Each row has a name. After each piece below comes the name of the row it's from, unless a question asks for something else. Each question is about the rows just above it. Places in a row count from 0.

(46): [36,4,-27,-21,-12,2,2,-6,-7,4,4,-6,-17,-24,-24,-30,-27,21,-12,0,-15,-28,-40,42,-41,39,45,33,20,-23,12,26,36,42,47,4,25,-16,-12,4,-14,23,-40,26,-25,-16,6,6,-18,28,-32,-34,-40]
(56): [37,33,-23,-13,-2,33,6,-5,3,-8,17,-14,-26,-22,-10,5,17,-32,44,-50,-44,-30,-14,-5,25,-31,-28,-38,-35,-22,3,-14,-25,-28,-25,-14,-21,-14,-15,-11,19,-23,7,15,-32,-41,46,-51,49,-32,7,-22,46]
(30): [37,35,-32,-29,-24,18,-13,8,2,3,-6,9,8,8,5,2,-3,7,-14,18,-27,25,27,-30,30,-27,-22,-18,-11,33,-3,-12,-21,-29,-38,-43,-34,50,52,50,-46,42,-36,27,-17,-3,-2,-27,-21,29,-36,-40,46]
(42): [-39,35,-32,-29,-24,18,-13,8,3,3,-5,10,8,6,5,1,-3,5,-14,17,22,26,27,-29,29,-28,-23,-20,-14,32,-2,-11,-4,-29,-35,-42,-32,50,51,50,-47,43,-36,29,-19,8,-1,11,-19,29,-36,-40,45]
Places of [-3] in row (30):	16 30 45
Table of tags by key:
[4] -> q_748
[8] -> q_961
[-42] -> q_997
Look up the entry of (42) at place 35 in the table:	q_997
Which row holds [36,4,-27,-21,-12,2,2,-6,-7,4,4,-6,-17,-24,-24,-30,-27,21,-12,0,-15,-28,-40,42,-41,39,45,33,20,-23,12,26,36,42,47,4,25,-16,-12,4,-14,23,-40,26,-25,-16,6,6,-18,28,-32,-34,-40]?	(46)
asked: [37,33,-23,-13,-2,33,6,-5,3,-8,17,-14,-26,-22,-10,5,17,-32,44,-50,-44,-30,-14,-5,25,-31,-28,-38,-35,-22,3,-14,-25,-28,-25,-14,-21,-14,-15,-11,19,-23,7,15,-32,-41,46,-51,49,-32,7,-22,46]	(56)
Every place of [-40] in (46):	22 42 52
What are the next 3 entries after [-29,29,-28]?	[-23,-20,-14]
Every place of [32] in (42):	29

(169): [-18,-12,-12,-19,-6,-5]
(186): [-16,-5,-7,-16,-5,-6]
(32): [42,-49,-17,55,-37,-36]
(140): [-52,10,-2,-55,-16,-15]
tags:
[-19] -> q_106
[-16] -> q_92
[-5] -> q_587
[-6] -> q_481
Join (186) by its entry at place 3:	q_92
Every place of [-5] in (186):	1 4
Places of [-17] in row (32):	2
asked: [-18,-12,-12,-19,-6,-5]	(169)
asked: [-16,-5,-7,-16,-5,-6]	(186)

(32): [-15,8,21,-11,13,7,-39]
(39): [-15,8,21,2,29,30,-21]
(30): [-15,-48,-6,7,9,43,9]
asked: [-15,8,21,-11,13,7,-39]	(32)
tags:
[9] -> q_332
[-39] -> q_176
[7] -> q_322
Join (32) by its entry at place 6:	q_176
[13,-15,-11,8,-39,7,21] is which row reordered?	(32)

(117): [-21,-18,-5,-18,-8,-8,-1,-7,-17,-17,45,43,43,-21,-9,-22,24,25,-8,-6,-5,-9,-6,-14,-17,41,42,40,-14,-24,-4,-6,-10,-7,-9,-13,-10,44,-17,-15,-17,-19,-15,-18,-3,-5,38,-10,-18,-7,8,-16]
(39): [18,14,11,16,8,10,4,9,16,16,-43,-39,-41,19,12,18,-21,-22,12,9,8,12,6,17,15,-37,-36,-40,10,20,6,7,12,11,13,10,7,-42,16,16,14,16,14,16,5,9,-34,12,17,14,-8,19]
(42): [-18,-13,20,-11,9,1,20,11,-9,-10,-30,-30,-25,-14,10,-19,-24,-26,11,15,16,-1,10,-4,-11,-30,-30,-37,-14,-23,18,11,-2,14,6,-9,-14,-28,-10,-6,-10,-13,-7,-12,18,17,-19,-2,-10,20,-20,-4]
(46): [11,10,12,13,6,8,7,7,12,13,-48,5,-45,13,11,10,-27,-30,11,9,8,11,4,15,11,11,-42,-49,5,9,8,5,11,-22,-17,2,5,34,-3,-7,-1,-2,-22,-2,-13,-20,25,-4,4,-28,5,-12]
(169): [24,18,-20,19,-11,1,-22,-14,16,16,-9,-7,-11,22,-9,24,0,0,-10,-17,-19,7,-14,13,17,-7,-6,-2,16,28,-20,-15,8,-15,-4,13,15,-9,16,14,15,20,14,19,-21,-19,-12,8,18,-18,7,15]
(32): [-27,-23,22,-22,11,-3,21,15,-20,-20,0,1,3,-24,11,-28,-5,-4,13,18,20,-9,14,-13,-23,1,1,-7,-22,-31,20,14,-10,18,6,-19,-21,1,-21,-16,-20,-24,-18,-24,20,21,6,-10,-21,23,-13,-13]
(76): [-12,-6,-8,-8,-4,-6,1,-5,-12,-10,50,46,47,-12,-9,-13,25,30,-7,-3,-3,-7,-3,-15,-9,42,42,49,-3,-12,0,-1,-7,-9,-11,-3,-2,48,-10,-11,-5,-10,-8,-8,-1,-6,39,-9,-12,-12,13,-17]
(56): [-37,-47,-45,7,-27,10,9,4,11,11,-43,11,15,13,13,5,10,-48,13,12,8,-49,12,10,11,10,11,12,12,11,15,8,13,8,11,10,-42,9,7,11,17,-30,10,13,5,3,-45,8,9,6,8,-14]
(140): [11,10,12,13,6,8,7,7,12,13,-48,-45,-45,13,11,10,-27,-30,11,9,8,11,4,15,11,-43,-42,-49,5,9,8,12,11,11,10,8,3,-46,11,13,10,12,12,10,8,9,-37,10,13,15,-14,17]
(186): [-21,-14,-3,-16,-4,-9,7,-2,-16,-15,40,34,38,-21,-8,-22,15,17,-7,-2,1,-9,-1,-16,-15,32,30,33,-11,-26,3,-2,-10,-5,-11,-9,-8,39,-16,-17,-12,-17,-13,-17,6,0,33,-10,-18,-7,5,-21]
(129): [23,19,-30,18,-18,-4,-28,-20,15,16,31,29,23,20,-16,24,26,25,-18,-25,-27,6,-21,10,17,28,29,36,19,26,-28,-22,6,-24,-13,15,19,29,14,10,14,20,13,17,-25,-27,18,5,15,-30,25,10]
[11,10,12,13,6,8,7,7,12,13,-48,-45,-45,13,11,10,-27,-30,11,9,8,11,4,15,11,-43,-42,-49,5,9,8,12,11,11,10,8,3,-46,11,13,10,12,12,10,8,9,-37,10,13,15,-14,17] is in which row?	(140)
Every place of [5] in (46):	11 28 31 36 50
Put [12,7,9,11,15,7,8,11,13,9,17,3,8,13,10,6,15,-30,11,10,11,10,11,13,12,-37,12,10,12,10,-45,13,-48,4,11,8,-27,-49,-45,12,8,-43,9,5,8,-46,-42,10,11,13,-14,11] back in order: which row is it?	(140)
Every place of [8] in (169):	32 47
[-21,19,1,-9,18,-18,-20,-15,-19,24,13,-22,14,22,15,8,16,-2,28,-11,15,18,16,19,13,-15,15,14,-7,-14,7,-4,16,-12,24,-10,-6,0,-19,7,-9,-14,-20,0,16,8,-17,-11,-9,17,20,-7] is which row reordered?	(169)
Table of tags by key:
[-2] -> q_109
[8] -> q_114
[7] -> q_256
[9] -> q_822
[10] -> q_350
[6] -> q_532
[-3] -> q_154
[-1] -> q_627
[-25] -> q_396
Join (140) by its entry at place 44:	q_114
Every place of [11] in (46):	0 14 18 21 24 25 32

(30): [1,13,-19,-39,33,-30,-7,-10,33,-1,-3,7,32,-3,-17,9]
(169): [2,19,-13,-21,41,-18,-6,-7,41,-2,-1,-18,40,-14,-13,-32]
(140): [-8,-22,39,-33,-34,-33,-6,-8,-34,-4,-33,39,-33,14,-7,39]
(42): [2,18,-15,-26,41,-21,-6,-8,41,-1,-2,-13,39,-11,-14,-13]
(76): [-5,-8,-14,-36,-16,-27,-6,-9,-16,1,-5,43,-15,15,-11,49]
(32): [-25,-10,-6,16,-45,5,4,-46,26,-7,13,-47,-5,-1,-6,-1]
(39): [-7,-6,13,39,-26,24,-7,3,-24,-3,-3,-35,-24,-13,6,-28]
(56): [1,17,-12,-21,40,-18,-6,-8,40,-3,-2,-19,39,-14,-14,-19]
(186): [-6,-6,12,37,-26,23,-7,3,-25,-2,-3,-35,-25,-13,6,-27]
(46): [-10,-25,13,26,-47,16,-6,-1,-45,-7,-5,-6,-45,-1,4,4]
(129): [-6,-8,14,40,-22,26,-6,2,-21,-5,-3,-38,-22,-16,6,-32]
(117): [4,-46,-10,-47,-1,4,-45,26,-5,-7,-1,16,13,-6,-25,-6]
Give the next 3 entries after [2,-21,-5,-3,-38,-22].	[-16,6,-32]
[4,4,-10,-25,13,26,-47,16,-6,-1,-45,-7,-5,-6,-45,-1] is which row reordered?	(46)
Put [-6,4,-46,-10,-47,-1,4,-45,26,-5,-7,-1,16,13,-6,-25] back in order: which row is it?	(117)
Table of tags by key:
[23] -> q_844
[-10] -> q_914
[16] -> q_625
[26] -> q_271
Join (46) by its entry at place 5:	q_625
Places of [-33] in row (140):	3 5 10 12

(30): [1,46,-11,-45,24]
(56): [-21,7,13,-5,-1]
(186): [22,-5,-7,11,-4]
(42): [1,46,-13,-45,24]
tags:
[21] -> q_876
[1] -> q_529
[-7] -> q_466
[22] -> q_189
[2] -> q_125
[11] -> q_885
The tag of (186), keyed by place 0:	q_189
asked: [22,-5,-7,11,-4]	(186)
Where do [1,46,-13,-45,24] appear?	(42)
asked: [1,46,-11,-45,24]	(30)
[-1,-5,13,7,-21] is which row reordered?	(56)

(30): [-7,14,2,5]
(140): [-5,34,-48,3]
(117): [2,2,27,2]
(32): [4,-22,1,26]
(129): [-5,-47,-46,-35]
(56): [-8,-37,-16,33]
(42): [-7,-31,-1,-7]
key -> tag
[-1] -> q_5
[1] -> q_845
[-48] -> q_203
[-46] -> q_530
[2] -> q_131
[27] -> q_831
Join (117) by its entry at place 2:	q_831
asked: [4,-22,1,26]	(32)
Which row holds [-5,-47,-46,-35]?	(129)
asked: [-5,34,-48,3]	(140)
Every place of [2] in (117):	0 1 3

(56): [2,0,-16,11,6,13,-1,-17]
(32): [2,0,-16,34,6,13,-1,-17]
(42): [-5,-27,-46,33,14,33,-3,-14]
(140): [-12,-28,-43,-14,31,15,30,3]
(129): [3,-28,-43,30,15,32,-14,-12]
(46): [-1,-29,-48,33,19,27,-14,-13]
(169): [-25,-32,-41,37,18,28,-11,-16]
(39): [-4,-34,-49,31,15,31,-12,-14]
What are the next 3 entries after [-43,-14]?	[31,15,30]
Every place of [27] in (46):	5
Put [-28,-12,15,30,3,32,-43,-14] back in order: which row is it?	(129)

